Facts:
{flikam napu padagil plitrun sestal dubim fletrinum maplusol drumir pebral foni drulol tristol bisom vafabre piflunam romu nalun novil grani zedror bregube storek vuskom pudregro liba drilo mikek gabrel rosufen nepes trutru bora sinavor zisko tegen guvi sigres bresin klefla brapur seplem klodru palarol takemos bulor galuplus foflem bilar gafas zoplil grumu drako plaflu truko dudu grepletron sutam ziklo drolo flaflam potrel} Σ 180
{tigros kleplek rostir feflik vebru vomen donun dediro plusos nuske rabreta kaba roza plaboplen grurak trodrul bestedar staske tanin klusil skematan vani gruta nidos sitroplo bugigi dafik meflakli madrol treban flestin ronuklom rukle sikam nustum fidripos grabrek bagra plabun fota grerilik flepe sosu vukle zolom klafle klubro klufel kiflela skovuk stuzil tridrak stolas debrok ligrom tromudom granan kirum mivi drubes vadun feplol lasta fasko repen gibetrek skastem zolin bruzu sogra muzum tiladral skifla pline kleke stoflik mogran leneni grofam bubul sibin neda} Σ 937
{zugrem tokuflur klefabrem truplom breges seskodos klovok beneklim zurir moplik bugan lotra penos zokoflon fusa plagin stuklubre dobrem fetrozuk plitregrak leri pliflon demal satrel rufak fludruzak kule levuk mitro stoflu kekli flebeklil tudris} Σ 508
{plebrak fegral gilu flotramo bekir vumosa steki treve peflas draplitan lafer stugroplum listir stute dragos zigri mefen brabrebu dovaflu stiplir} Σ 875
{flikam padagil tigros kleplek maplusol truplom seskodos flotramo grani gruta bekir sitroplo lotra flestin ronuklom nustum klefla vukle brapur skovuk satrel stolas debrok fludruzak granan bilar skastem zoplil grumu neda} Ω c
{napu plebrak kaba plaboplen fegral tanin nalun bregube meflakli treban vumosa dobrem peflas bresin leri draplitan kiflela demal listir klodru palarol takemos galuplus levuk muzum tiladral skifla pline brabrebu sutam kekli} Ω e
{plitrun vebru vomen donun dediro klefabrem roza grurak trodrul piflunam gilu novil vani nidos rukle steki gabrel treve trutru plabun sinavor fetrozuk fota guvi pliflon klafle seplem stuzil rufak tromudom drubes stoflu vadun lasta gafas sogra mefen drako kleke plaflu drolo flaflam potrel tudris} Ω b
{rostir bestedar staske skematan beneklim zedror storek sikam fidripos plagin sigres flepe sosu klufel stugroplum stute ligrom bulor kirum mivi feplol gibetrek mogran grofam sibin stiplir} Ω f
{sestal zugrem feflik tokuflur dubim rabreta drumir pebral foni drulol klovok bisom romu klusil bugan bugigi dafik vuskom pudregro liba drilo mikek rosufen nepes penos zokoflon fusa bora zisko plitregrak zolom lafer tridrak fasko repen zolin bruzu zigri flebeklil bubul ziklo} Ω a
{fletrinum plusos breges nuske tristol vafabre zurir moplik madrol grabrek bagra stuklubre tegen grerilik klubro kule foflem mitro dragos truko dudu grepletron stoflik leneni dovaflu} Ω d
kleplek α [drulol stoflu feplol plaboplen bregube lasta]
zugrem α [dragos brabrebu plitrun]
plebrak α [grani potrel kiflela]
tokuflur α [penos drubes]
donun α [skematan]
dediro α [tigros rabreta]
truplom α [palarol tristol levuk]
plusos α [potrel kaba repen]
pebral α [breges drulol muzum]
foni α [klodru romu mikek satrel bisom]
fegral α [stute]
klovok α [fletrinum]
staske α [sosu kirum]
klusil α [trutru]
novil α [guvi rosufen plabun]
zurir α [vumosa drumir maplusol bubul padagil]
sitroplo α [vadun tromudom]
bugigi α [seskodos bestedar rosufen skifla]
dafik α [truko skematan tigros gruta]
treban α [mitro gibetrek padagil]
ronuklom α [roza sibin grabrek]
drilo α [dudu]
sikam α [listir meflakli moplik skovuk]
steki α [dovaflu sutam dragos]
gabrel α [satrel vukle trodrul]
nepes α [vafabre drulol skovuk]
zokoflon α [grofam tromudom]
nustum α [fasko fidripos]
treve α [bresin gibetrek bestedar klufel plabun]
fusa α [gafas nalun tromudom]
plagin α [rukle]
bagra α [drulol klefla plabun]
bora α [stugroplum feflik]
stuklubre α [zigri zoplil mikek]
peflas α [stoflik zisko tigros flebeklil madrol]
sinavor α [vafabre brapur]
tegen α [kiflela]
fota α [grepletron liba takemos vafabre piflunam]
sigres α [mefen ziklo]
flepe α [rukle rostir]
plitregrak α [fetrozuk draplitan]
zolom α [seplem plabun leneni]
pliflon α [truko zolin dobrem plitrun tiladral draplitan]
klubro α [potrel]
stuzil α [drulol]
lafer α [tudris kule]
demal α [grerilik draplitan]
stolas α [stugroplum listir tristol kekli]
debrok α [sutam brabrebu]
ligrom α [klafle bresin]
rufak α [grurak zedror plaboplen bisom]
fludruzak α [takemos nidos pudregro]
bulor α [stoflu tanin feflik]
foflem α [grofam brabrebu skovuk]
granan α [napu tromudom]
bilar α [pline gibetrek vebru brapur]
mivi α [vomen tridrak bugan]
skastem α [drako flotramo]
bruzu α [klufel]
sogra α [drumir]
grumu α [grepletron plitrun]
kleke α [dubim stiplir bekir trodrul]
plaflu α [grani flestin vuskom lasta]
flaflam α [stugroplum drumir mikek flotramo]

Known rows:
lasta: -15,19,2,-1,-10,-1,-13,7,5,0,-19,-20,7,9,14,25,-17,-8,19,-29,-12,4,-18,-42,12,18,-30,1,-13,-14,-18,1,18,5,-9,-2,-5,-7
seskodos: -7,-18,7,3,0,-13,-3,0,-6,4,-6,2,-14,-3,-19,-10,-14,-7,13,3,23,15,2,28,1,9,21,19,14,-16,18,3,-6,9,13,22,4,17
zolom: -5,13,-14,-10,19,10,13,-4,20,-1,2,2,7,25,7,12,29,-13,-13,-16,-19,12,-25,17,-2,1,-23,-15,-22,-7,-12,1,-28,0,-11,12,-28,-18
stugroplum: 52,-26,22,-2,21,-9,8,-39,-2,20,13,5,2,-58,-12,-40,12,-8,32,25,15,2,-38,-15,-24,-3,59,12,3,5,9,17,-28,-4,-6,-4,13,-6
bulor: 23,11,-10,-3,-4,7,9,-11,-3,-5,43,29,13,-13,7,-26,12,10,-42,32,9,-16,22,20,0,-10,10,-16,2,28,6,-11,-18,9,-13,-27,14,0
nidos: -13,21,1,-1,-10,-2,-12,4,2,1,-21,-20,6,10,14,26,-21,-7,21,-30,-12,2,-22,-41,10,17,-26,0,-10,-12,-18,0,25,4,-7,-4,-8,-9
fetrozuk: 4,-17,17,5,-22,-4,-14,2,-27,17,-12,-9,0,-11,-2,-2,-14,-4,24,3,-12,-11,-1,-25,6,0,8,34,14,-16,-8,7,17,12,2,-4,14,7
zisko: -2,3,-16,-13,-1,0,15,39,-21,23,10,12,-10,1,-12,3,7,2,-17,27,-4,1,39,15,-2,-8,3,4,22,8,7,-9,-6,-1,17,-5,7,6
nepes: -9,-20,-6,-3,0,35,6,20,7,-8,25,21,-11,9,-10,-25,37,3,-22,25,-37,-10,37,56,11,-16,-38,17,21,6,3,-4,-56,16,6,-17,13,3
sogra: 1,21,0,-14,-15,7,-8,-36,-10,0,-11,-4,18,24,13,28,-8,-11,-9,-37,-25,-7,-32,-5,10,12,-13,-1,-17,-19,-22,-7,27,17,-38,-2,-24,-19
drilo: 2,-8,-11,-9,-4,11,12,20,-19,13,24,23,-2,13,-7,-6,20,6,-34,27,-20,-10,34,42,0,-17,2,4,10,6,2,-11,-1,4,4,-3,-5,3
fusa: 15,-38,39,23,19,-30,16,16,5,20,6,12,17,27,-17,-10,23,-10,-17,13,-24,8,4,23,13,-27,22,15,17,0,8,5,-18,-22,0,-9,-16,1
tristol: -16,-7,1,-13,-27,1,-4,20,-40,8,-10,-3,-8,8,-23,16,-13,7,-10,-4,-12,-7,53,10,11,0,-2,17,28,-13,2,-12,28,15,1,0,13,13
kiflela: 1,24,-21,8,16,-5,6,-2,38,-26,7,-12,11,-10,33,5,12,8,-10,-3,35,5,-15,-49,-15,1,-6,-49,-46,23,1,10,-13,-30,-3,17,0,-1
plusos: -30,-10,1,5,-17,0,-15,11,12,-15,4,-19,15,31,16,19,7,12,-9,-30,-17,1,2,-19,2,5,-27,-7,-57,-30,-25,1,40,-1,-11,53,-24,8
steki: 19,-66,46,19,-14,17,-28,-34,-15,11,-4,-2,-8,-24,-6,-33,-3,9,53,10,-43,-25,-34,9,-9,-16,25,59,5,-21,-15,16,38,5,4,2,-2,0
romu: 0,5,-16,-14,-1,0,16,37,-22,24,10,12,-10,1,-13,3,8,0,-18,26,-4,2,39,17,-2,-7,4,3,22,8,7,-8,-7,0,15,-6,7,5
truko: -19,-8,0,-9,-28,3,-7,23,-37,6,-10,-2,-10,8,-20,14,-15,11,-5,-1,-13,-10,52,11,9,-3,-5,18,27,-11,1,-12,35,13,8,-1,14,14
rufak: 8,-27,21,4,-25,5,-15,-18,-23,7,2,0,9,0,1,-9,1,-3,5,0,-28,-19,-3,-1,10,-7,6,36,3,-21,-12,4,13,18,-16,-1,5,5

Rows:
No name comes twice in this set of rows, the named rows included.
38,-43,18,12,20,3,1,-39,7,-3,-1,-3,-10,-56,-4,-39,16,7,36,26,17,-10,-28,-13,-31,-18,52,9,1,15,15,24,-19,-25,7,3,18,1 | draplitan
-9,11,6,1,-14,7,-14,-16,4,-7,-9,-9,14,22,19,20,-8,-3,2,-30,-26,-6,-26,-16,12,8,-26,1,-22,-14,-24,-2,29,9,-22,-1,-20,-12 | kleke
5,30,-20,3,23,1,9,-18,35,-27,-9,-9,5,-10,22,9,8,0,-3,-12,30,5,-23,-33,-10,1,-10,-44,-20,27,5,7,-28,-23,-4,-8,3,-12 | plaboplen
10,8,-19,7,0,10,5,0,-1,-17,11,13,-9,-21,8,-14,-1,22,-19,32,26,-22,32,4,-10,-19,9,-20,17,43,16,-4,-1,-16,16,-29,26,7 | sutam
9,40,-17,5,22,-5,6,-8,32,-11,8,0,11,-10,23,-1,-2,-1,3,-3,28,9,-36,-31,-11,7,-6,-39,-23,24,-6,2,-11,-9,4,-14,-6,-17 | skematan
-12,18,13,6,-6,-14,-9,10,7,3,-23,-20,11,16,11,28,-21,-10,16,-32,-14,7,-18,-43,18,15,-24,-1,-5,-11,-14,0,23,-3,-11,-11,-10,-9 | vadun
44,-53,26,12,17,6,2,-54,12,-8,12,6,1,-45,-2,-44,31,5,16,24,3,-14,-28,4,-24,-24,50,9,-10,9,13,22,-29,-21,-12,7,10,1 | fegral
11,1,-16,-21,-5,11,18,2,-31,18,20,26,1,15,-11,1,19,0,-42,21,-19,-9,30,51,-2,-14,13,3,14,2,2,-15,-4,11,-9,-5,-9,-3 | bora
-4,-3,12,-2,-31,-7,-7,27,-31,16,0,-2,3,1,-6,9,-22,2,-10,7,-18,-11,43,-19,22,3,-6,19,26,-2,0,-10,26,9,-7,-24,19,12 | gafas
-10,-2,0,2,-34,13,-17,19,-32,8,0,3,-10,-2,1,2,-27,16,5,15,-18,-25,32,-1,10,-5,-11,26,26,4,-8,-10,48,14,14,-25,16,9 | plitrun
10,-53,34,5,11,-12,-7,-15,-1,14,-8,-5,-21,-29,-32,-29,-8,-8,46,7,9,19,-19,24,-11,10,44,38,10,-26,20,13,-6,0,10,33,1,15 | bekir
-3,2,3,-9,-33,0,-8,19,-37,15,2,-1,0,-3,-5,9,-20,3,-9,8,-15,-14,41,-15,17,4,-5,20,23,-5,-2,-11,27,15,-7,-18,19,11 | drako

The same objects again, as new rows of numbers:
Known rows:
zurir: -60,15,-23,22,1,25,42,-3,5,44,49,-11,22,6,19,8,16,16,-26,36,-7,-7,-25,-29,3,-4,26,-2,45,-25,20,3,-41,25,-38,17,15,43,-32
klafle: -57,17,30,-47,-7,24,-26,45,34,-11,6,-67,2,13,20,5,34,34,31,42,14,-5,-19,35,-15,12,29,-7,-33,-16,18,-11,-30,-2,-54,-28,44,61,-1
zigri: -57,85,59,-42,-1,52,-17,37,47,-22,13,-54,31,-12,38,15,10,56,56,43,-35,-2,-25,43,-6,1,21,2,-57,-5,-1,-23,-13,16,-47,-44,71,50,0
stuklubre: -60,13,-22,22,-2,26,42,-1,4,39,48,-12,22,8,20,11,11,15,-25,34,-1,-9,-29,-29,5,-1,26,-4,41,-25,19,4,-40,25,-39,12,17,42,-27
debrok: -55,1,26,-42,-14,10,-26,77,35,20,-28,-82,31,49,28,29,26,31,27,28,15,-3,-37,26,-8,37,23,-37,-5,-23,-2,-4,-58,6,-42,-25,68,76,-10
brabrebu: -60,58,31,-27,-7,102,11,29,37,-40,8,-67,59,16,43,19,-11,37,32,32,-30,-5,-48,60,-15,32,22,-34,19,-28,8,-20,-14,12,-39,-37,74,61,38
zolom: -58,24,28,-39,9,-1,-22,62,32,34,-1,-66,4,34,21,22,33,43,57,35,-9,3,-9,-2,-2,7,37,3,-59,-10,-2,-13,-44,8,-57,-20,56,75,-6
tanin: -66,4,12,-38,12,69,20,29,21,-21,6,-75,17,20,20,8,28,30,44,33,-2,-3,-26,36,-12,17,35,-9,24,-21,28,-14,-27,1,-59,-11,42,69,28
vomen: -57,16,30,-47,-8,23,-26,46,35,-12,6,-67,3,14,21,6,33,34,31,43,15,-6,-21,34,-14,13,28,-7,-31,-15,17,-11,-29,-2,-53,-29,44,61,0
plaboplen: -65,1,13,-38,13,69,23,32,23,-22,9,-73,15,23,21,9,23,29,46,32,-1,-2,-24,35,-10,17,36,-8,17,-21,28,-18,-27,1,-61,-13,43,69,34
kule: -63,5,-16,11,-7,45,38,-7,5,-9,51,-8,21,-5,17,10,4,13,-30,33,18,-12,-35,-12,11,-2,21,1,36,-21,34,-3,-31,21,-52,-14,16,29,-2
drolo: -53,31,25,-23,-2,38,-4,36,26,-11,13,-33,6,-13,26,17,22,28,2,40,13,0,-23,17,8,-3,17,-11,-9,-1,7,-37,-31,13,-43,-39,34,37,-28
vadun: -59,15,23,-50,-9,21,-15,52,41,-17,5,-62,-2,11,21,9,42,35,38,43,14,-6,-32,22,-22,11,31,-13,-37,-13,25,-12,-19,-1,-52,-30,46,61,-8
granan: -59,-1,7,-51,1,4,36,89,50,13,-16,-61,-2,24,27,27,60,38,69,35,2,-5,-59,-13,-38,11,40,-35,-31,-4,25,-21,-14,7,-39,-8,57,74,-48
rosufen: -57,41,32,-25,9,35,-10,34,26,-9,3,-32,10,-14,22,28,27,38,22,36,3,5,-17,1,22,-8,17,4,-25,8,1,-33,-41,18,-54,-44,41,38,-27
meflakli: -66,4,13,-37,11,69,19,31,23,-24,6,-75,18,21,21,9,26,29,44,33,0,-3,-27,36,-11,19,34,-10,22,-21,28,-14,-28,1,-59,-14,43,69,31
treban: -62,6,7,-28,18,48,27,34,19,28,3,-77,17,33,25,9,29,31,51,33,-17,0,-19,17,-16,18,41,-15,23,-24,13,-10,-35,5,-48,11,43,83,3
stiplir: -51,71,56,-37,-20,64,15,42,43,-13,26,-49,29,3,43,2,10,43,44,47,-28,-9,-38,67,-20,-4,26,-8,-34,-15,13,-18,-12,16,-43,-34,65,43,17
plitregrak: -61,12,9,-4,9,-20,0,46,20,33,6,-28,25,-6,19,42,9,33,-11,23,18,-2,-21,-39,32,4,10,-4,-4,-4,-6,-14,-62,29,-46,-18,42,43,-73

Rows:
No name comes twice in this set of rows, the named rows included.
-56,1,0,-2,7,-18,21,55,22,37,26,-23,10,-7,22,27,7,24,-24,29,22,-2,-19,-23,15,-1,16,-11,2,-8,3,-34,-47,25,-39,-9,32,41,-71 | rufak
-53,71,60,-43,4,60,18,60,50,-11,13,-63,29,-12,40,5,16,49,47,45,-36,2,-23,73,-18,-4,22,-8,-15,-7,6,-40,-16,14,-38,-22,66,51,-15 | flotramo
-55,13,30,-41,6,8,-1,73,35,39,-11,-77,11,29,24,12,45,37,45,39,-7,3,-17,28,-14,10,31,-13,-4,-13,4,-16,-50,6,-43,4,51,75,-32 | stolas
-65,-2,21,-41,11,70,30,20,15,-21,6,-77,14,12,24,9,19,30,52,31,8,-9,-26,33,-8,17,35,-9,16,-21,26,-9,-23,1,-62,-14,40,68,25 | kaba
-55,22,32,-30,6,43,23,56,27,-11,1,-42,11,-13,27,24,26,29,13,34,13,4,-26,28,13,-7,15,-13,11,5,9,-49,-39,17,-46,-33,39,36,-34 | flikam
-62,21,41,-53,0,21,-29,36,28,-14,-5,-69,7,6,20,19,30,44,56,36,14,-7,-20,15,4,10,27,6,-54,-7,11,1,-34,4,-68,-39,51,60,0 | repen
-53,10,22,-34,-19,11,-7,66,31,34,3,-62,13,53,27,14,34,29,36,38,3,-5,-33,22,-16,13,36,-18,-28,-23,10,1,-47,7,-48,-17,54,69,11 | sikam
-60,21,8,-13,19,83,49,18,12,-16,14,-42,18,-8,26,18,17,24,18,32,-6,4,-25,19,11,0,24,-11,45,-6,17,-42,-29,15,-48,-17,30,46,-5 | bresin
-47,76,43,-28,2,32,8,56,45,39,30,-55,18,8,45,5,2,47,47,47,-47,1,-14,41,-24,-2,34,-12,-55,-15,-11,-39,-10,15,-30,-14,65,64,-15 | treve
-66,5,-19,-10,8,-26,36,67,41,9,3,-6,9,-11,20,54,35,35,13,24,16,-4,-61,-81,3,1,19,-21,-24,6,17,-25,-27,30,-40,-21,45,44,-94 | zokoflon
-49,32,17,-13,0,20,2,41,22,35,7,-38,9,1,32,21,22,29,8,40,1,0,-20,-2,5,1,22,-20,-10,-5,-8,-30,-39,16,-32,-20,37,50,-48 | gabrel

The same objects again, as new rows of numbers:
Known rows:
breges: -34,27,17,26,8,-9,-38,-3,-5,-5,-39,39,-1
takemos: -2,45,-8,-10,31,42,-19,9,-26,-20,-27,-27,50
klubro: -25,-36,18,-4,-23,13,8,-13,6,-17,57,-4,-28
rukle: 5,-22,-14,2,-24,0,12,14,-35,-2,44,20,-18
klusil: -15,-43,-10,-10,-25,15,7,-4,-20,11,50,19,-11
flaflam: -14,0,-16,-8,34,2,-17,-9,-74,-2,32,46,83
meflakli: 7,-2,-10,-1,-27,38,2,-4,-18,0,21,-77,-15
gafas: -6,6,-14,-14,35,-1,-13,16,-52,-15,-3,56,64
kirum: -12,27,5,-12,-42,41,2,-2,-5,-41,42,-47,-43
fegral: -37,44,9,38,11,64,-14,14,-72,33,-18,-32,-20
nidos: 3,-44,-16,-4,-25,1,10,12,-39,-5,33,15,-11
grurak: 2,-26,-16,1,-16,-10,11,10,-35,0,53,1,-22
bregube: -8,51,-6,-4,53,30,-16,3,-15,-16,-5,-50,27
drulol: -10,-1,-7,-8,40,8,-20,24,-5,-5,10,27,53
skifla: 4,11,-15,11,-22,56,8,-3,-2,-12,30,-30,-42
moplik: -31,26,21,24,-3,-9,-40,-5,-15,6,-41,31,28
tokuflur: -39,33,-14,17,16,-10,-31,-13,-37,32,-39,74,-11
tanin: 5,17,-7,0,-16,32,5,-2,-14,3,35,-68,-37
plabun: 9,-34,-21,12,-19,10,10,20,-17,-16,47,33,-29

Rows:
No name comes twice in this set of rows, the named rows included.
-26,-25,-17,-12,45,15,-17,0,-24,-15,18,30,62 | pebral
-13,-33,22,-12,-40,20,5,-5,1,-12,30,16,-2 | grerilik
-11,-42,15,10,-35,25,2,-6,13,-29,51,15,-15 | leneni
-12,-23,-25,-6,43,12,-15,4,-54,-25,-1,57,68 | sinavor
-5,-1,-14,-11,30,5,-15,18,-47,-19,-9,44,70 | piflunam
1,-31,-22,3,-28,8,6,-6,-57,6,69,20,-1 | sogra
-26,13,-10,-16,40,13,-16,-12,-45,13,43,37,69 | foni
-20,13,-7,-14,47,-1,-12,15,-12,-6,17,40,34 | vuskom
-1,-24,-8,-1,-36,17,4,0,-18,19,70,26,2 | bubul
-42,-23,-2,30,7,26,-13,28,-98,30,-20,30,9 | steki
-1,-7,-19,11,-24,58,6,-22,-28,-14,38,-35,-27 | treban
-26,30,14,33,-1,57,-18,37,-57,35,-43,-48,-3 | brabrebu
-22,-42,-11,-23,-30,23,11,-12,-30,16,28,29,-16 | dafik
-31,41,10,31,-6,1,-39,-9,-8,-7,-33,75,11 | mitro
-19,25,29,-27,15,22,-17,7,-10,-24,-18,55,70 | truko

